Below is a small trained network, with its code and all its weights. Each question gives an input and a class and asks what happens when units are switched off, that is, made to give their printed mean instead of their output.

import numpy as np


def w(rows, s, z=0):
    codes = np.array(rows[::2]) - 128.0
    scale = np.full(codes.shape[1], s)
    scale[-1] = z or s
    return codes * scale


def norm(h):
    return h / np.sqrt((h * h).mean(-1, keepdims=True) + 1e-5)


def f(y):
    return y / 2 * (1 + np.tanh(0.7978845608 * (y + 0.044715 * y**3)))


def log_softmax(a):
    a = a - a.max(-1, keepdims=True)
    return a - np.log(np.exp(a).sum(-1, keepdims=True))


def net(x, mask):
    res = np.array(x, float).reshape(1, 4) / 4 @ E
    u = 0
    for l in range(2):
        y = f(norm(res) @ A[l][:, :-1].T + A[l][:, -1])
        res = res + np.where(mask[u : u + 11], y, B[l][:, -1]) @ B[l][:, :-1]
        u += 11
    return log_softmax(norm(res)[-1] @ U[:, :-1].T + U[:, -1])


A, B = {}, {}
E = w([
[127,122,129,118,114,135,134,127,140],'x0',
[236,157,124,166,109,105,122,106,201],'x1',
[187,70,180,21,125,100,76,91,86],'x2',
[117,132,90,163,80,9,197,83,117],'x3',
],0.011)
A[0] = w([
[194,169,166,98,126,106,115,71,127,38],'L0N1',
[128,171,84,179,136,145,164,236,223,42],'L0N2',
[162,76,43,110,74,26,161,112,81,12],'L0N3',
[90,131,122,155,130,213,171,146,207,117],'L0N4',
[89,51,168,97,102,143,112,141,102,153],'L0N5',
[83,164,64,241,34,81,208,118,106,98],'L0N6',
[128,88,121,101,72,2,178,107,94,2],'L0N7',
[250,184,121,187,76,108,80,120,210,214],'L0N8',
[102,215,68,213,190,223,169,172,141,160],'L0N9',
[77,142,66,120,98,77,190,139,86,97],'L0N10',
[81,128,41,195,107,122,198,112,123,121],'L0N11',
],0.0093,0.0061)
B[0] = w([
[129,142,80,176,206,203,137,163,116,153],'L0N1',
[114,185,190,107,146,120,73,107,107,179],'L0N2',
[111,171,187,79,162,87,209,43,140,180],'L0N3',
[143,107,153,115,154,91,224,77,77,171],'L0N4',
[107,113,173,174,139,135,43,128,130,180],'L0N5',
[163,200,87,116,60,84,44,168,107,216],'L0N6',
[69,134,173,137,211,192,241,54,196,187],'L0N7',
[237,210,161,89,115,181,90,38,166,249],'L0N8',
[106,92,165,85,157,91,248,17,189,218],'L0N9',
[106,61,79,170,101,197,150,200,84,171],'L0N10',
[120,49,47,173,133,202,51,254,73,186],'L0N11',
],0.0084,0.012)
A[1] = w([
[102,73,116,91,176,122,181,93,115,74],'L1N1',
[203,101,128,120,142,167,122,99,188,153],'L1N2',
[109,54,151,127,150,149,173,107,121,107],'L1N3',
[137,90,49,123,76,99,156,248,140,2],'L1N4',
[55,75,140,112,142,157,76,180,102,91],'L1N5',
[98,83,178,146,139,169,127,168,124,93],'L1N6',
[64,87,100,146,113,140,155,161,97,129],'L1N7',
[197,154,107,146,80,187,78,151,147,153],'L1N8',
[154,159,182,193,128,117,128,68,178,101],'L1N9',
[128,98,128,82,141,128,121,110,101,116],'L1N10',
[68,35,161,143,145,121,191,126,119,62],'L1N11',
],0.013,0.0077)
B[1] = w([
[131,193,113,155,52,57,85,161,142,193],'L1N1',
[117,65,128,176,168,145,175,158,55,255],'L1N2',
[165,195,97,144,89,67,54,142,155,193],'L1N3',
[178,94,215,83,195,147,128,79,130,161],'L1N4',
[162,151,150,92,128,156,206,23,174,202],'L1N5',
[148,162,159,120,116,78,165,118,162,166],'L1N6',
[177,76,115,106,166,169,92,203,96,175],'L1N7',
[2,124,67,154,97,60,108,219,151,236],'L1N8',
[72,66,166,68,118,122,155,113,105,232],'L1N9',
[141,175,129,179,124,113,165,135,115,159],'L1N10',
[63,190,8,209,35,59,25,211,179,199],'L1N11',
],0.011,0.01)
U = w([
[71,211,69,148,63,55,104,140,174,2],'0',
[121,147,222,74,162,154,206,5,142,145],'1',
[130,58,89,136,163,202,102,185,90,223],'2',
],0.017,0.0011)

Each question gives the input, the list of numbers given to net, and the class t.
The units are the neurons (one row each of A and B). Each row of codes is followed by its name. A weight is (code - 128) times the scale printed after its matrix; where a second scale follows, it is the last column's (A, B and U).
mask holds one flag per neuron, layer by layer. A switched-off neuron (its flag False) gives its mean, the last column of its row in B, instead of its output. The means were averaged over made-up inputs and are rounded, as every weight is.
A unit's drop is (log p(t) with every unit on - log p(t) with that unit switched off) / (log p(t) with every unit on - log p(t) with every unit switched off).
The circuit of an input: a set's keep is (log p(t) with only the set's units on - log p(t) with every unit switched off) / (log p(t) with every unit on - log p(t) with every unit switched off). Starting from the 12 units with the biggest drops (on a tie, the unit counted first), units are removed one at a time, each time the one whose removal leaves the highest keep (on an exact tie, the one counted first), for as long as the keep stays at least 0.8.
circuit, biggest first: the units of the circuit, biggest drop first
k most important neurons: the k neurons with the biggest drops, biggest first
k most important neurons of layer l: the k neurons of layer l with the biggest drops, biggest first
drop of u: that unit's drop, to one decimal
input [-8,4,7,-1], class 2: most important neuron of layer 0	(L0N9)
input [-1,-1,3,-8], class 1: circuit, biggest first	(L0N8, L1N5)
input [-6,3,1,-6], class 2: 2 most important neurons	(L0N3, L0N7)
input [5,-2,8,1], class 0: 3 most important neurons	(L0N8, L0N6, L0N2)
input [-4,-4,4,-7], class 1: 2 most important neurons	(L1N5, L0N8)
input [-3,-1,-6,3], class 2: 2 most important neurons	(L0N11, L0N6)
input [-1,-2,1,0], class 1: 2 most important neurons	(L0N9, L0N8)
input [3,-8,7,1], class 0: 3 most important neurons of layer 0	(L0N8, L0N6, L0N2)
input [5,0,-6,4], class 2: 3 most important neurons of layer 0	(L0N11, L0N10, L0N8)
input [7,1,5,4], class 1: 2 most important neurons	(L0N11, L1N8)
input [4,-7,2,-5], class 1: 2 most important neurons	(L0N9, L1N5)
input [-6,-1,0,-8], class 0: 2 most important neurons	(L0N8, L0N6)
input [-2,-4,-1,-6], class 0: drop of L0N8	3.4
input [3,-1,-4,2], class 2: circuit, biggest first	(L0N11)
input [-7,-3,-5,-8], class 0: drop of L0N8	2.4
input [1,-4,-2,8], class 2: drop of L0N6	0.1
input [1,6,5,7], class 1: drop of L0N7	0.0
